[  2  46  36  56  23  25  16  17   1 -10 -14 -18 -28 -13  -4   2  -6]  Reni
[  7  -7 -19 -33 -15 -19  -9  -8   7  11   9   9  19   5  -7 -13 -26]  Rufom
[  2  46  36  56  23  25  16  17   1  11 -14 -18  19 -13  -4   2  -6]  vetid
gone Rufom: [-13   7   9  19 -19 -19  -7  -9  -8  11 -26   7 -15   5  -7   9] -> [-33]
len: [  2  46  36  56  23  25  16  17   1  11 -14 -18  19 -13  -4   2  -6] -> 17

[  3  14  32  -9 -42   2  -1  -8  -2   2  -5]  rutup
[ -7 -11  11   3 -11 -11  -1  22  10  21 -28]  Rufom
[ 16   9  -1   8 -21  -4 -19  -8 -10  -3   8]  dimon
[ 21   2   4  -3 -23   5  15   4   9 -17   0]  zoruv
[  2   7  -5 -10 -13 -11  11   6   2   6 -25]  deko
[  4  -3  33  -4 -25  -9  -5  10   1  29  10]  lut
[  5 -13 -19 -16  17  19  14   1  -7   8  12]  pib
[-13   6  19  12  -9   3 -15  10  -8 -16 -31]  zituf
[  7   3  29 -11 -39   6  12  -2  -9   4  18]  Reni
[ -7  -1 -11  -4 -12 -11  12  10  15   9  -2]  Pip
[  3   3   2  -6  50 -37  15   5  16  24  37]  vetid
lut? -> [  4  -3  33  -4 -25  -9  -5  10   1  29  10]
len: [ -7  -1 -11  -4 -12 -11  12  10] -> 8
len: [16] -> 1

[-40   2  17  46  24 -44   7 -13  16 -30  27  22 -40  39 -23 -12   8  23
 -25 -45   4  29   3 -21 -23  40  -2  11 -16   3  10  48 -18  36 -19 -42
 -39 -24  -2 -34  -9  17 -10  13 -12  50  17  -3  13 -38  -4  -8 -21  22
 -37  31 -26  43 -33 -48  24]  dimon
[ 44 -26 -18  34 -46   2  30  21  44  22 -15  50  -5  45 -12  19 -17  48
 -12  25  31   0  15  22  27  15 -29  30  -1 -19 -13  14 -16  16  11 -14
  11 -33   3  30  25 -47 -43 -33   1 -49   1 -12   4  -7  44 -30  13  18
  37  11  16  24  28 -11   0]  Reni
[-40   2  17  46  24 -44   7 -13  16 -30  27  22 -40  39 -23 -12   8  23
 -25 -45   4 -30   3 -21 -23  40  -2  11 -16   3  10  48 -18  36 -19 -42
 -39 -24  -2 -34  -9  17 -10  13 -12  50  17  -3  13 -38  -4  -8 -21  22
 -37  31 -26  43 -33 -48  24]  vetid
[-23 -34  10  17  -1  49 -18  19  14  22  26  14  -1  23 -35  18 -11  47
 -38  -1 -40 -29  -9  50  31  21 -48  31 -32  41  41 -15  21 -33  39 -18
   4  33  11  -8 -42   8  20  11  34 -26  19  -8  11  36 -40 -32  30 -23
 -25 -16 -36   6   7 -27  -3]  zituf
[ 39  -7 -34 -31  48 -27  47   5  -3  30  39   7 -34 -24  16  38 -15  27
   4  -1   5  -8 -46  19 -15  48  17 -43  19  22 -24 -31  31  36 -29  43
 -35 -41  25  44 -13 -26 -38   3 -33 -26   1  20 -17  24  44 -46   9 -48
 -26  -5 -35 -42  23 -30   3]  faso
[  1  35  47 -24  24   5   6 -22  50  12  49  16 -44  -6  23  14 -11  25
 -36 -37 -37  49  28  44  28  47 -12 -22  17  20 -20  -7 -45  26  42 -15
  -2 -24 -10  29  -8 -47  33  41   0 -33  -2  -1  46 -21  10 -18 -20 -37
 -38  -1  36  11  27 -47 -49]  lut
[-13  16 -31  45 -29 -42   2  41 -17 -45 -20  -6  -1 -25 -31  -8  20  32
 -38 -45  -6  18  10  -4 -46   8  46  38   0  46  21   4  47 -48  38  -5
 -30 -11  20 -34 -36 -21  -8  -9  -3 -47   0 -46 -44  -7 -30  14 -47 -34
  45  -2 -38 -36 -29 -47 -11]  zoruv
[  0  24 -24  19 -25  20  25  20  18  20   4  28 -48  37 -49   2 -35 -34
 -22 -29 -39 -35 -13  -3 -20 -45 -27  -2  39  -2  31  44  36  27   1 -34
 -28 -10 -32 -41  34  -5  -6 -29 -12  14 -29   4   9  -2 -42   8 -14   9
 -33  41 -38 -27  -2 -45  23]  Pip
[ 39  -7 -34 -31  48 -27  47   5  -3  30  48   7 -34 -24  16  38 -15  27
   4  -1   5  -8 -46  19 -15  48  17 -43  19  22 -24 -31  31  36 -29  43
 -35 -41  25  44 -13 -26 -38   3 -33 -26   1  20  43  24  44 -46   9 -48
 -26  -5 -35 -42  23 -30   3]  deko
[-38  17  33  30 -12 -24   6 -10 -25  26   9   7   3 -32 -44 -11 -49 -24
  19 -18  18   1 -26   2  18 -40  21 -22  -5 -17  44 -47  15  23  22  43
  21 -39 -16  41  23 -31 -47 -26  23 -38 -20  12 -49  47 -13  -6 -24   9
   7  -2 -33 -37  30 -45 -46]  pib
Reni? -> [ 44 -26 -18  34 -46   2  30  21  44  22 -15  50  -5  45 -12  19 -17  48
 -12  25  31   0  15  22  27  15 -29  30  -1 -19 -13  14 -16  16  11 -14
  11 -33   3  30  25 -47 -43 -33   1 -49   1 -12   4  -7  44 -30  13  18
  37  11  16  24  28 -11   0]
len: [ 39  -7 -34 -31  48 -27  47   5  -3  30  39   7 -34 -24  16  38 -15  27
   4  -1   5  -8 -46  19 -15  48  17 -43  19  22 -24 -31  31  36 -29  43
 -35 -41  25  44 -13 -26 -38   3 -33 -26   1  20 -17  24  44 -46   9 -48
 -26] -> 55
dimon? -> [-40   2  17  46  24 -44   7 -13  16 -30  27  22 -40  39 -23 -12   8  23
 -25 -45   4  29   3 -21 -23  40  -2  11 -16   3  10  48 -18  36 -19 -42
 -39 -24  -2 -34  -9  17 -10  13 -12  50  17  -3  13 -38  -4  -8 -21  22
 -37  31 -26  43 -33 -48  24]

[ 33 -57 -29  19 -27] : pib
[ 35 -59 -33  22 -26] : Rufom
[ 35  48 -33  22 -26] : lut
[ 29 -37  17   9  -2] : rutup
[  5 -59 -33  22 -26] : faso
rutup? -> [ 29 -37  17   9  -2]
len: [ 29 -37  17   9] -> 4
len: [ 35 -59 -33  22 -26] -> 5

[-18  -7 -27 -20 -30  -3 -23 -16  10  40  18  -2 -13  23 -13 -27 -14  25
  20  -2  40  -2 -32 -31 -25  14  -6 -12  14  38  27 -28 -15 -28   8 -10
  -8 -27] = vetid
[10  1  0 12  6 24  3 12 -3 -1 20 24 14 30  3  3  4 -1  1  1 -1  3  4  7
  4 20  3  2  0 13 33  0  1  7  1 11 15  0] = Reni
[-31  23  29 -36 -26 -44   8 -31  35  26 -26 -41 -31 -36  13 -13 -17  27
  17  20  26   6 -18 -30 -16 -27  11  -8  24 -13 -41  24  -5 -29  16 -21
 -23  29] = deko
[ 8  5 10 10  5 25  7 12  1 -8  8 26 17 24  6  5  2 -4 -3 10 -8  3  6  5
  4  9  4  2 -1 -3 27 10  3  4  0 14 21 10] = zituf
vetid? -> [-18  -7 -27 -20 -30  -3 -23 -16  10  40  18  -2 -13  23 -13 -27 -14  25
  20  -2  40  -2 -32 -31 -25  14  -6 -12  14  38  27 -28 -15 -28   8 -10
  -8 -27]
gone vetid: [-32 -16  -2 -27  20  14  40 -25 -13  -2   8 -20 -28 -28  10 -30  -2 -18
  27 -15 -27 -10  14 -23  23  -6 -13  -7 -31  18 -27  40 -14  -8  25  38
 -12] -> [-3]

[  1  37 -34  26  12 -29  32  21 -10   9 -21  -6   0  32  13  -7  50 -24
  -5 -25 -30   6 -19 -20 -43   4  -3  13  -5  17  16  30 -51   0 -23  19
   6  30  -6   1  19  23 -37 -46   2 -12  -2  20  23]  Rufom
[ -3  16  -7 -15 -49  -6 -22  13 -25 -17  10  -5 -39  -6 -30 -28  40 -31
 -26  31 -30 -16  10 -13  33  27 -25 -15   9 -33 -17  23 -16   6  -2  10
  29  38  57 -11  35  30  -2  22  17  18 -15  -7 -14]  Pip
[  0  13  -7 -19 -50 -11 -18   9 -18 -22   7  -8 -39   0 -28 -23  43 -35
 -28  30 -24 -12   3  -8  43  20 -30  -9  11 -31 -19  29 -13   8  -8  11
  31  35  45  -4  35  29 -19 -29 -49 -10 -19   8   7]  faso
[  0  13  -7 -19 -50 -11 -18   9 -18 -22   7  -8 -39   0 -28 -23  43 -35
 -28  30 -24 -12   3  -8  43  20 -30  -9  11 -31 -19  29 -13   8  -8  11
  31  35  45  -4  35 -18  -3  27  14  22 -15   1 -13]  Reni
[  0  35 -34  24  11 -31  37  21 -14  11 -20 -12   3  37  13 -38  52 -29
   0 -21 -27   9 -22 -21 -36   7  -6  13  -7  11  21  28 -52  -3 -20  19
  10  34  -7  -1  22  23 -39 -45   3 -16   4  28  25]  deko
gone Pip: [ 57  13 -33 -11 -16 -25  -7  -2  33 -14  -5 -15  -7  31 -49 -31 -25 -30
  -6   6  38  -2  10  10 -28  30   9  35 -17 -15 -22  22 -13  27  -6 -26
  16  40  18 -39 -15 -16  10  -3  23 -30  17 -17] -> [29]
faso? -> [  0  13  -7 -19 -50 -11 -18   9 -18 -22   7  -8 -39   0 -28 -23  43 -35
 -28  30 -24 -12   3  -8  43  20 -30  -9  11 -31 -19  29 -13   8  -8  11
  31  35  45  -4  35  29 -19 -29 -49 -10 -19   8   7]
Rufom? -> [  1  37 -34  26  12 -29  32  21 -10   9 -21  -6   0  32  13  -7  50 -24
  -5 -25 -30   6 -19 -20 -43   4  -3  13  -5  17  16  30 -51   0 -23  19
   6  30  -6   1  19  23 -37 -46   2 -12  -2  20  23]
gone deko: [ -3  28  24  11  13 -27 -31  23 -14  19   4  52 -38  11  22 -20  -7 -45
  21 -29  11 -16 -21 -21   0   7  25   9  21  -1 -22   3 -20 -12  -7  37
   0  28  35 -52  10  -6  34 -34  37   3  13 -36] -> [-39]
len: [  0  35 -34  24  11 -31  37  21 -14  11 -20 -12   3  37  13 -38  52 -29
   0 -21 -27   9 -22 -21 -36   7  -6  13  -7  11  21  28 -52  -3 -20  19
  10  34  -7  -1  22  23 -39 -45   3 -16   4] -> 47
gone faso: [ 45  29 -19   0 -39 -19   7 -28 -30  -4  -9  11   7 -23  35 -22 -28 -12
  43 -10   0 -29 -31 -18  29  35 -13 -19   8  -8  31  30  -7 -24  -8  11
  -8  43 -19  13 -35   3 -11 -49  20   9 -18   8] -> [-50]

[ 10 -23   8   6 -21 -35  10 -24   2   7   8 -30 -27   9 -37  11 -33   2
 -31] : Reni
[-23  12 -20 -19  10  22 -23  10  -4  -9  -4  22  15 -19  24 -21  19  -3
  19] : rutup
[ 13 -40  12  11 -37  18  13 -40   3   3   4   4  15  13  14  13  17   4
  18] : zoruv
[ 15   1  16  17   0 -21  15  12   0  -4  -6 -12 -18  10 -17  13 -19  -1
 -22] : Pip
[ 22  39  19  19  37   8  22  40  -5 -10 -13   9   3  20   6  21   7  -4
   4] : faso
[ 24   8  28  20   8 -15  24  13  -4  -9 -10 -12 -15  21 -16  23 -16  -4
 -16] : zituf
[ 24   8  21  20   8 -15  24  13  -4  -9 -10 -12 -15  21 -16  23 -16  -4
 -16] : lut
[ -2  42   0   1  41 -30  -2  46   7  16  11 -15 -20  -6 -27  -5 -25   5
 -27] : deko
len: [ 15   1  16  17   0 -21  15  12   0  -4  -6 -12 -18  10 -17  13 -19  -1
 -22] -> 19
len: [ 15   1  16  17   0 -21  15] -> 7
zituf? -> [ 24   8  28  20   8 -15  24  13  -4  -9 -10 -12 -15  21 -16  23 -16  -4
 -16]
len: [ 13 -40  12  11 -37  18  13 -40   3   3   4   4  15  13  14  13  17   4
  18] -> 19

